Below is a small trained network, with its code and all its weights. Each question gives an input and a target symbol and asks what happens when units are switched off, that is, made to give their printed mean instead of their output.

import numpy as np


def w(rows, s, z=0):
    codes = np.array(rows[::2]) - 128.0
    scale = np.full(codes.shape[1], s)
    scale[-1] = z or s
    return codes * scale


def f(y):
    return np.maximum(y, 0)


def softmax(a):
    e = np.exp(a - a.max(-1, keepdims=True))
    return e / e.sum(-1, keepdims=True)


def log_softmax(a):
    a = a - a.max(-1, keepdims=True)
    return a - np.log(np.exp(a).sum(-1, keepdims=True))


def net(x, mask):
    ids = ['ΘΠαβεηλμψω'.index(c) for c in x.split()]
    T = len(ids)
    res = E[ids] + P[:T]
    u = 0
    for l in range(3):
        r = res
        for j in range(2):
            rows = slice(4 * j, 4 * j + 4)
            q, k, v = (r @ M[l][rows].T for M in (Q, K, V))
            z = softmax(np.where(np.tri(T) > 0, q @ k.T / 4**0.5, -1e9)) @ v
            o = O[l][rows]
            res = res + np.where(mask[u + j], z, o[:, -1]) @ o[:, :-1]
        u += 2
        y = f(res @ A[l][:, :-1].T + A[l][:, -1])
        res = res + np.where(mask[u : u + 4], y, B[l][:, -1]) @ B[l][:, :-1]
        u += 4
    return log_softmax(res[-1] @ U[:, :-1].T + U[:, -1])


Q, K, V, O, A, B = {}, {}, {}, {}, {}, {}
E = w([
[160,118,168,184,131,231],'Θ',
[92,119,114,119,120,116],'Π',
[176,64,109,169,154,4],'α',
[125,146,155,116,137,103],'β',
[125,117,142,116,140,121],'ε',
[111,134,137,101,138,95],'η',
[141,132,168,133,138,129],'λ',
[88,114,129,161,91,145],'μ',
[88,118,112,124,115,120],'ψ',
[213,43,84,179,95,91],'ω',
],0.017)
P = w([
[96,116,147,91,109,131],'0',
[130,141,130,111,70,118],'1',
[57,83,145,110,138,159],'2',
[116,139,124,134,184,118],'3',
[141,126,130,118,92,112],'4',
[53,58,153,89,176,177],'5',
[126,133,123,161,202,113],'6',
[157,114,124,132,117,103],'7',
[77,59,147,121,214,160],'8',
[132,124,114,177,248,109],'9',
[173,91,131,127,124,96],'10',
],0.015)
Q[0] = w([
[131,137,113,157,134,79],'L0H0',
[142,185,77,183,82,144],'L0H0',
[113,125,104,250,212,112],'L0H0',
[98,33,130,116,89,140],'L0H0',
[142,181,116,184,103,129],'L0H1',
[20,104,187,129,153,159],'L0H1',
[186,112,97,120,57,98],'L0H1',
[104,176,147,202,137,114],'L0H1',
],0.018)
K[0] = w([
[188,61,98,99,145,89],'L0H0',
[227,159,93,180,131,88],'L0H0',
[129,60,100,96,211,164],'L0H0',
[138,75,170,55,58,141],'L0H0',
[152,145,123,227,77,120],'L0H1',
[34,109,187,25,68,215],'L0H1',
[199,14,95,216,139,72],'L0H1',
[150,248,179,226,108,174],'L0H1',
],0.014)
V[0] = w([
[148,230,112,199,129,159],'L0H0',
[140,124,36,26,131,156],'L0H0',
[219,119,176,44,209,128],'L0H0',
[101,111,83,152,146,128],'L0H0',
[42,131,210,67,85,221],'L0H1',
[179,143,174,57,140,132],'L0H1',
[112,68,56,24,108,172],'L0H1',
[125,218,2,86,158,138],'L0H1',
],0.0068)
O[0] = w([
[130,132,160,136,2,112,3],'L0H0',
[141,180,53,57,47,140,112],'L0H0',
[193,124,115,19,97,183,121],'L0H0',
[172,195,105,184,81,97,147],'L0H0',
[190,209,93,159,183,84,125],'L0H1',
[162,171,78,249,142,71,102],'L0H1',
[147,149,76,184,96,148,160],'L0H1',
[188,198,146,196,23,37,20],'L0H1',
],0.0078,0.0057)
A[0] = w([
[243,178,177,131,4,89,4],'L0N0',
[119,76,150,110,95,231,87],'L0N1',
[111,133,218,93,193,130,95],'L0N2',
[210,190,224,105,141,2,152],'L0N3',
],0.009,0.015)
B[0] = w([
[170,10,74,110,6,18,128],'L0N0',
[185,184,87,179,194,49,247],'L0N1',
[75,121,108,179,77,157,254],'L0N2',
[2,69,216,56,198,173,184],'L0N3',
],0.0089,0.004)
Q[1] = w([
[169,62,78,197,87,133],'L1H0',
[192,59,153,70,65,51],'L1H0',
[27,106,125,83,214,115],'L1H0',
[84,82,67,166,242,236],'L1H0',
[87,74,177,75,125,254],'L1H1',
[100,106,90,22,197,113],'L1H1',
[129,60,149,15,66,125],'L1H1',
[38,113,133,100,162,158],'L1H1',
],0.011)
K[1] = w([
[111,85,3,143,94,138],'L1H0',
[131,73,59,34,52,111],'L1H0',
[219,101,169,131,169,199],'L1H0',
[240,147,115,192,140,182],'L1H0',
[148,64,153,92,170,133],'L1H1',
[186,109,177,118,198,141],'L1H1',
[166,93,221,131,64,182],'L1H1',
[166,93,119,113,203,155],'L1H1',
],0.013)
V[1] = w([
[147,118,149,138,81,153],'L1H0',
[160,89,188,214,189,105],'L1H0',
[154,127,208,130,132,107],'L1H0',
[254,111,167,166,182,192],'L1H0',
[123,119,163,202,115,221],'L1H1',
[61,210,62,102,81,124],'L1H1',
[178,128,114,69,206,116],'L1H1',
[40,139,107,220,103,109],'L1H1',
],0.0073)
O[1] = w([
[117,73,163,167,140,122,77],'L1H0',
[165,163,172,148,51,92,254],'L1H0',
[148,99,164,171,127,156,110],'L1H0',
[212,185,168,76,112,70,234],'L1H0',
[177,101,244,197,101,125,121],'L1H1',
[160,217,68,88,195,158,31],'L1H1',
[104,34,217,145,68,40,227],'L1H1',
[69,99,121,218,33,3,137],'L1H1',
],0.0065,0.0083)
A[1] = w([
[107,119,81,146,94,254,3],'L1N0',
[62,152,173,95,158,133,69],'L1N1',
[170,143,104,124,75,109,116],'L1N2',
[93,112,119,115,137,128,99],'L1N3',
],0.017,0.027)
B[1] = w([
[250,115,21,138,59,137,128],'L1N0',
[215,152,161,64,180,108,252],'L1N1',
[112,94,191,112,117,146,207],'L1N2',
[162,187,128,76,108,108,217],'L1N3',
],0.015,0.002)
Q[2] = w([
[237,128,133,182,245,143],'L2H0',
[204,110,40,189,175,142],'L2H0',
[112,129,91,184,220,122],'L2H0',
[114,111,166,154,98,134],'L2H0',
[78,118,114,137,226,138],'L2H1',
[14,87,130,104,157,60],'L2H1',
[114,8,108,78,109,92],'L2H1',
[144,118,129,188,212,86],'L2H1',
],0.016)
K[2] = w([
[159,103,142,197,237,142],'L2H0',
[109,161,66,162,221,216],'L2H0',
[105,166,82,140,228,165],'L2H0',
[148,122,118,128,83,180],'L2H0',
[70,119,55,138,180,196],'L2H1',
[136,48,93,117,192,22],'L2H1',
[185,35,130,137,107,44],'L2H1',
[102,140,91,156,251,203],'L2H1',
],0.014)
V[2] = w([
[119,130,187,105,167,198],'L2H0',
[142,197,87,113,121,86],'L2H0',
[51,130,160,115,67,222],'L2H0',
[126,77,104,189,220,223],'L2H0',
[255,160,76,174,103,203],'L2H1',
[51,142,182,100,136,86],'L2H1',
[145,169,148,112,75,109],'L2H1',
[205,88,88,156,105,89],'L2H1',
],0.0092)
O[2] = w([
[114,116,180,170,219,145,147],'L2H0',
[120,165,66,107,181,88,87],'L2H0',
[191,2,175,145,96,109,64],'L2H0',
[26,70,175,91,147,97,76],'L2H0',
[93,166,212,78,20,71,4],'L2H1',
[207,82,63,145,148,128,180],'L2H1',
[198,162,164,153,120,78,102],'L2H1',
[93,217,117,100,49,196,157],'L2H1',
],0.0082,0.014)
A[2] = w([
[92,160,165,109,81,145,60],'L2N0',
[151,104,129,153,182,69,112],'L2N1',
[177,130,182,62,161,170,7],'L2N2',
[109,143,161,156,159,11,114],'L2N3',
],0.012,0.015)
B[2] = w([
[224,91,78,142,132,118,140],'L2N0',
[63,189,185,96,66,132,252],'L2N1',
[113,246,86,248,178,171,156],'L2N2',
[140,59,46,141,124,171,172],'L2N3',
],0.011,0.014)
U = w([
[181,103,173,148,134,3,181],'Θ',
[120,110,103,113,103,39,149],'Π',
[165,46,93,128,148,181,28],'α',
[111,112,140,130,109,138,52],'β',
[147,75,205,29,178,49,253],'ε',
[159,114,136,57,138,94,123],'η',
[95,81,204,137,125,146,69],'λ',
[54,93,126,228,76,48,118],'μ',
[114,108,98,129,97,44,129],'ψ',
[75,142,144,71,2,228,127],'ω',
],0.0072,0.0078)

Each question gives the input, a string of symbols that net reads in full, and the target symbol t.
The units are the heads (4 rows each of Q, K, V and O) and the neurons (one row each of A and B). Each row of codes is followed by its name. A weight is (code - 128) times the scale printed after its matrix; where a second scale follows, it is the last column's (O, A, B and U).
mask holds one flag per unit, layer by layer, with each layer's heads first. A switched-off unit (its flag False) gives its mean, the last column of its rows in O or B, instead of its output. The means were averaged over made-up inputs and are rounded, as every weight is.
A unit's drop is (log p(t) with every unit on - log p(t) with that unit switched off) / (log p(t) with every unit on - log p(t) with every unit switched off).
The circuit of an input: a set's keep is (log p(t) with only the set's units on - log p(t) with every unit switched off) / (log p(t) with every unit on - log p(t) with every unit switched off). Starting from the 12 units with the biggest drops (on a tie, the unit counted first), units are removed one at a time, each time the one whose removal leaves the highest keep (on an exact tie, the one counted first), for as long as the keep stays at least 0.8.
circuit, biggest first: the units of the circuit, biggest drop first
unit that matters most: the unit with the biggest drop
top k neurons: the k neurons with the biggest drops, biggest first
top k neurons in layer l: the k neurons of layer l with the biggest drops, biggest first
input μ η λ ω ω μ ε ε ε, target μ: circuit, biggest first : [L0H0 L0N2 L1H1]
input η μ β ω η μ ε ε ω ω ψ, target ω: top 2 neurons : [L0N1 L0N3]
input λ ε μ, target λ: unit that matters most : L2H0
input ψ μ μ μ ε α ε μ, target α: circuit, biggest first : [L2H1 L1H1]
input α μ ω ω ε ω η ε ω ε ψ, target ω: circuit, biggest first : [L2H1 L1H0]
input α ω α μ ε α μ α ε μ β, target α: circuit, biggest first : [L2H1 L0H1]
input Θ μ ω Θ λ μ ω ε ε, target μ: circuit, biggest first : [L0H0 L1H1]
input β ε μ ε λ α, target μ: circuit, biggest first : [L0H0 L1H1]
input ε β α ε Π, target α: circuit, biggest first : [L2N1 L2H1]
input α η λ ε λ ε μ α ω, target ε: circuit, biggest first : [L0H0 L2H0 L1H0]
input μ ω ψ λ, target λ: top 2 neurons in layer 2 : [L2N1 L2N2]
input α ε λ, target α: top 3 neurons : [L0N2 L0N1 L0N3]
input μ λ μ ω ψ ε μ ε ω, target ε: top 2 neurons in layer 0 : [L0N1 L0N2]
input ε ε λ, target ε: top 2 neurons : [L2N2 L0N1]
input α ε ω λ ω μ ε μ α Π α, target α: top neuron in layer 2 : [L2N1]
input ε ω μ μ ω Θ, target μ: circuit, biggest first : [L0N1 L0N2 L1H1]
input β ε μ β ε λ, target μ: circuit, biggest first : [L0H0 L1H1 L0N2 L0H1]
input μ Π α μ μ ε ε λ η η, target η: top 3 neurons : [L1N1 L0N3 L2N2]
input ε ε Θ μ ω ε ω α η ε μ, target α: top 2 neurons : [L2N1 L1N1]
input ω Θ η λ ε, target Θ: unit that matters most : L1H0
input μ ω β, target μ: circuit, biggest first : [L0H1 L0H0 L1H1 L0N2]
input α α ψ ω ε ψ μ λ, target ω: top 3 neurons in layer 0 : [L0N1 L0N2 L0N3]
input ε ε ε, target ε: top 3 neurons : [L0N1 L2N2 L2N3]
input ε Π α ψ ε Π, target α: top 3 neurons : [L2N1 L0N1 L1N1]
input μ ε ψ, target μ: top 2 neurons : [L0N3 L1N1]
input ω ε Π ω ε ω λ α ω Π η, target ω: top 3 neurons in layer 0 : [L0N1 L0N3 L0N2]
input β β Θ ψ ε Π α ω ε λ ε, target ω: top 2 neurons in layer 0 : [L0N1 L0N2]
input ψ β μ Θ η, target Θ: unit that matters most : L1H0
input Θ ε ε, target Θ: top 2 neurons : [L0N1 L2N1]
input λ ε β α ω μ α ε ω, target μ: top 3 neurons in layer 0 : [L0N1 L0N3 L0N2]
